Here is a tiny trained network, its code and every weight. The questions are about switching its units off for an input and a target symbol, where a switched-off unit gives its printed mean instead of its output.

import numpy as np


def w(rows, s, z=0):
    codes = np.array(rows[::2]) - 128.0
    scale = np.full(codes.shape[1], s)
    scale[-1] = z or s
    return codes * scale


def norm(h):
    return h / np.sqrt((h * h).mean(-1, keepdims=True) + 1e-5)


def f(y):
    return y / 2 * (1 + np.tanh(0.7978845608 * (y + 0.044715 * y**3)))


def softmax(a):
    e = np.exp(a - a.max(-1, keepdims=True))
    return e / e.sum(-1, keepdims=True)


def log_softmax(a):
    a = a - a.max(-1, keepdims=True)
    return a - np.log(np.exp(a).sum(-1, keepdims=True))


def net(x, mask):
    ids = ['αβθλμστ'.index(c) for c in x.split()]
    T = len(ids)
    res = E[ids] + P[:T]
    u = 0
    for l in range(3):
        q, k, v = (norm(res) @ M[l].T for M in (Q, K, V))
        z = softmax(np.where(np.tri(T) > 0, q @ k.T / 2**0.5, -1e9)) @ v
        res = res + np.where(mask[u], z, O[l][:, -1]) @ O[l][:, :-1]
        u += 1
        y = f(norm(res) @ A[l][:, :-1].T + A[l][:, -1])
        res = res + np.where(mask[u : u + 12], y, B[l][:, -1]) @ B[l][:, :-1]
        u += 12
    return log_softmax(norm(res)[-1] @ U[:, :-1].T + U[:, -1])


Q, K, V, O, A, B = {}, {}, {}, {}, {}, {}
E = w([
[176,119,62,133,151,188,80],'α',
[118,211,82,170,168,186,181],'β',
[167,196,8,139,93,87,146],'θ',
[162,87,184,43,169,154,178],'λ',
[124,50,132,179,164,92,204],'μ',
[74,211,202,119,173,84,141],'σ',
[122,30,76,107,26,120,128],'τ',
],0.017)
P = w([
[89,106,63,82,237,110,134],'0',
[112,129,78,100,199,107,140],'1',
[153,132,87,103,160,106,141],'2',
[172,144,103,115,139,110,143],'3',
[176,148,122,124,113,117,138],'4',
[172,154,146,135,92,129,133],'5',
[166,160,169,157,67,137,125],'6',
[159,173,195,168,38,142,125],'7',
[158,180,222,161,9,155,109],'8',
],0.014)
Q[0] = w([
[71,176,82,139,121,128,72],'L0H1',
[2,37,138,194,172,61,51],'L0H1',
],0.0083)
K[0] = w([
[142,79,146,70,151,140,124],'L0H1',
[114,155,1,57,239,163,85],'L0H1',
],0.0074)
V[0] = w([
[145,125,151,3,136,139,54],'L0H1',
[93,130,146,177,77,65,123],'L0H1',
],0.0066)
O[0] = w([
[57,225,121,18,70,126,71,177],'L0H1',
[79,1,127,196,202,27,115,3],'L0H1',
],0.0054,0.0036)
A[0] = w([
[67,143,100,99,108,7,143,56],'L0N1',
[78,121,204,119,250,181,121,122],'L0N2',
[85,111,109,106,144,162,101,60],'L0N3',
[34,148,56,179,180,59,131,130],'L0N4',
[136,72,177,146,126,61,97,45],'L0N5',
[84,123,159,120,101,167,74,26],'L0N6',
[107,70,147,99,156,157,121,5],'L0N7',
[186,118,142,210,63,171,109,84],'L0N8',
[136,124,111,184,113,49,248,45],'L0N9',
[91,168,141,181,78,93,174,5],'L0N10',
[74,67,254,115,172,154,104,134],'L0N11',
[35,179,216,125,115,39,127,40],'L0N12',
],0.0069,0.0032)
B[0] = w([
[158,107,139,106,116,88,89,118],'L0N1',
[181,143,145,81,96,85,221,221],'L0N2',
[143,128,123,115,119,100,131,86],'L0N3',
[177,63,118,120,181,129,138,166],'L0N4',
[89,155,91,145,113,116,148,86],'L0N5',
[118,171,124,131,140,170,121,76],'L0N6',
[53,114,140,126,139,80,140,90],'L0N7',
[207,166,110,123,109,158,94,249],'L0N8',
[161,103,121,173,131,152,91,205],'L0N9',
[148,128,127,216,163,126,94,108],'L0N10',
[191,172,132,82,67,99,139,207],'L0N11',
[222,112,113,183,149,90,1,124],'L0N12',
],0.0069,0.002)
Q[1] = w([
[7,56,155,118,164,99,98],'L1H1',
[133,62,166,102,186,255,12],'L1H1',
],0.0093)
K[1] = w([
[135,39,195,59,169,67,225],'L1H1',
[119,156,232,201,23,31,254],'L1H1',
],0.0076)
V[1] = w([
[184,48,120,34,184,74,41],'L1H1',
[109,184,114,169,4,18,253],'L1H1',
],0.0056)
O[1] = w([
[167,110,119,84,99,141,7,196],'L1H1',
[127,159,92,128,93,62,143,3],'L1H1',
],0.011,0.0028)
A[1] = w([
[110,7,214,163,188,131,163,55],'L1N1',
[143,95,153,152,123,125,112,9],'L1N2',
[44,72,148,101,167,70,119,146],'L1N3',
[184,110,147,90,145,145,136,76],'L1N4',
[122,110,115,129,95,87,114,41],'L1N5',
[101,97,81,119,187,121,115,48],'L1N6',
[109,107,127,127,102,64,89,91],'L1N7',
[88,100,138,213,162,147,123,160],'L1N8',
[133,90,158,137,123,135,73,15],'L1N9',
[115,95,154,103,165,79,125,3],'L1N10',
[132,122,125,123,143,142,109,42],'L1N11',
[70,154,179,165,172,126,140,121],'L1N12',
],0.012,0.0037)
B[1] = w([
[234,102,135,128,106,123,86,178],'L1N1',
[127,155,99,93,102,130,117,115],'L1N2',
[177,152,142,103,119,197,89,129],'L1N3',
[144,107,227,140,45,100,105,253],'L1N4',
[155,41,128,118,145,227,186,113],'L1N5',
[182,41,158,124,129,37,214,137],'L1N6',
[152,126,202,116,153,228,212,120],'L1N7',
[195,136,72,45,120,116,70,146],'L1N8',
[1,120,150,100,108,157,111,121],'L1N9',
[147,144,89,103,109,184,84,122],'L1N10',
[109,130,133,151,122,98,174,118],'L1N11',
[183,82,124,135,126,205,60,120],'L1N12',
],0.0058,0.0053)
Q[2] = w([
[3,101,83,173,171,72,143],'L2H1',
[100,78,181,90,149,91,116],'L2H1',
],0.012)
K[2] = w([
[162,82,67,74,254,111,154],'L2H1',
[126,183,45,49,151,156,119],'L2H1',
],0.0081)
V[2] = w([
[117,92,2,113,86,216,105],'L2H1',
[146,202,95,154,243,111,22],'L2H1',
],0.0092)
O[2] = w([
[55,73,133,167,52,157,181,170],'L2H1',
[178,184,254,165,102,65,136,3],'L2H1',
],0.015,0.0036)
A[2] = w([
[121,101,136,112,84,56,151,53],'L2N1',
[149,130,95,142,124,84,108,99],'L2N2',
[120,125,100,181,137,99,88,192],'L2N3',
[172,92,119,152,158,128,112,59],'L2N4',
[103,114,94,102,131,6,177,2],'L2N5',
[93,95,116,137,108,145,122,76],'L2N6',
[126,125,148,126,114,139,119,46],'L2N7',
[134,121,133,153,137,100,208,128],'L2N8',
[127,123,86,91,165,112,96,22],'L2N9',
[159,145,148,135,110,131,129,55],'L2N10',
[98,162,132,197,124,103,150,46],'L2N11',
[133,161,161,139,152,101,70,140],'L2N12',
],0.021,0.0049)
B[2] = w([
[144,131,57,102,112,117,72,158],'L2N1',
[146,166,144,129,98,173,63,186],'L2N2',
[149,120,72,127,94,146,112,185],'L2N3',
[202,81,122,188,138,162,118,220],'L2N4',
[90,131,106,200,69,9,183,175],'L2N5',
[90,133,129,132,176,88,105,231],'L2N6',
[114,133,151,132,116,104,153,128],'L2N7',
[123,155,101,140,177,134,146,212],'L2N8',
[148,177,128,147,50,180,130,252],'L2N9',
[81,144,113,117,159,105,132,226],'L2N10',
[122,133,40,161,122,82,142,147],'L2N11',
[81,105,109,157,164,140,67,224],'L2N12',
],0.015,0.003)
U = w([
[61,165,240,215,80,138,161,99],'α',
[102,200,125,190,240,130,221,179],'β',
[113,190,80,177,62,2,133,162],'θ',
[138,223,128,65,122,197,116,128],'λ',
[226,68,130,203,154,123,139,6],'μ',
[99,173,169,137,220,54,36,186],'σ',
[30,65,89,129,170,116,85,127],'τ',
],0.0077,0.0021)

Each question gives the input, a string of symbols that net reads in full, and the target symbol t.
The units are the heads (2 rows each of Q, K, V and O) and the neurons (one row each of A and B). Each row of codes is followed by its name. A weight is (code - 128) times the scale printed after its matrix; where a second scale follows, it is the last column's (O, A, B and U).
mask holds one flag per unit, layer by layer, with each layer's heads first. A switched-off unit (its flag False) gives its mean, the last column of its rows in O or B, instead of its output. The means were averaged over made-up inputs and are rounded, as every weight is.
A unit's drop is (log p(t) with every unit on - log p(t) with that unit switched off) / (log p(t) with every unit on - log p(t) with every unit switched off).
The circuit of an input: a set's keep is (log p(t) with only the set's units on - log p(t) with every unit switched off) / (log p(t) with every unit on - log p(t) with every unit switched off). Starting from the 12 units with the biggest drops (on a tie, the unit counted first), units are removed one at a time, each time the one whose removal leaves the highest keep (on an exact tie, the one counted first), for as long as the keep stays at least 0.8.
units of the circuit, in order: the units of the circuit, biggest drop first
unit that matters most: the unit with the biggest drop
k most important neurons: the k neurons with the biggest drops, biggest first
k most important neurons of layer l: the k neurons of layer l with the biggest drops, biggest first
drop when u is switched off: that unit's drop, to one decimal
input α θ λ τ θ τ λ θ, target τ: units of the circuit, in order => [L2H1 L2N9]
input λ α α, target α: units of the circuit, in order => [L2H1]
input λ μ λ λ λ λ σ μ λ, target σ: units of the circuit, in order => [L2H1 L2N12]
input α β α τ λ β, target τ: units of the circuit, in order => [L2H1 L2N6 L2N9]
input β β τ β θ α α, target α: 2 most important neurons => [L0N8 L0N4]
input τ λ θ μ θ θ θ α, target θ: units of the circuit, in order => [L2H1 L1H1 L2N11 L0N2]
input λ α α λ μ τ μ α σ, target σ: units of the circuit, in order => [L2H1 L2N12]
input α σ α, target σ: units of the circuit, in order => [L2H1 L2N12]
input α μ β, target μ: units of the circuit, in order => [L0H1 L1H1 L2N4]
input α λ λ β σ λ μ β, target μ: units of the circuit, in order => [L0H1 L2N4]
input λ θ β λ, target θ: units of the circuit, in order => [L1H1 L2N5]
input α μ μ σ θ, target σ: units of the circuit, in order => [L2H1 L2N12]
input λ μ τ β α, target τ: units of the circuit, in order => [L2H1 L2N6]
input μ λ α τ σ, target τ: unit that matters most => L2N12
input α λ τ μ, target τ: 2 most important neurons => [L2N6 L1N9]
input μ λ λ λ α σ μ, target σ: 2 most important neurons => [L1N8 L2N12]
input θ λ θ β θ λ μ λ, target μ: 3 most important neurons => [L1N1 L1N4 L2N4]
input α θ α, target θ: 2 most important neurons of layer 2 => [L2N1 L2N11]
input α λ α α θ τ α α, target τ: 2 most important neurons => [L2N6 L2N9]
input α λ α θ β α μ β β, target β: most important neuron => [L0N8]
input λ λ λ μ λ σ λ θ β, target β: drop when L2N9 is switched off => 0.1
input σ α λ λ λ α λ, target α: drop when L1H1 is switched off => 0.5
input λ α θ β μ λ τ, target τ: drop when L1N8 is switched off => 0.0
input λ α β μ θ λ σ, target σ: drop when L2H1 is switched off => 0.3
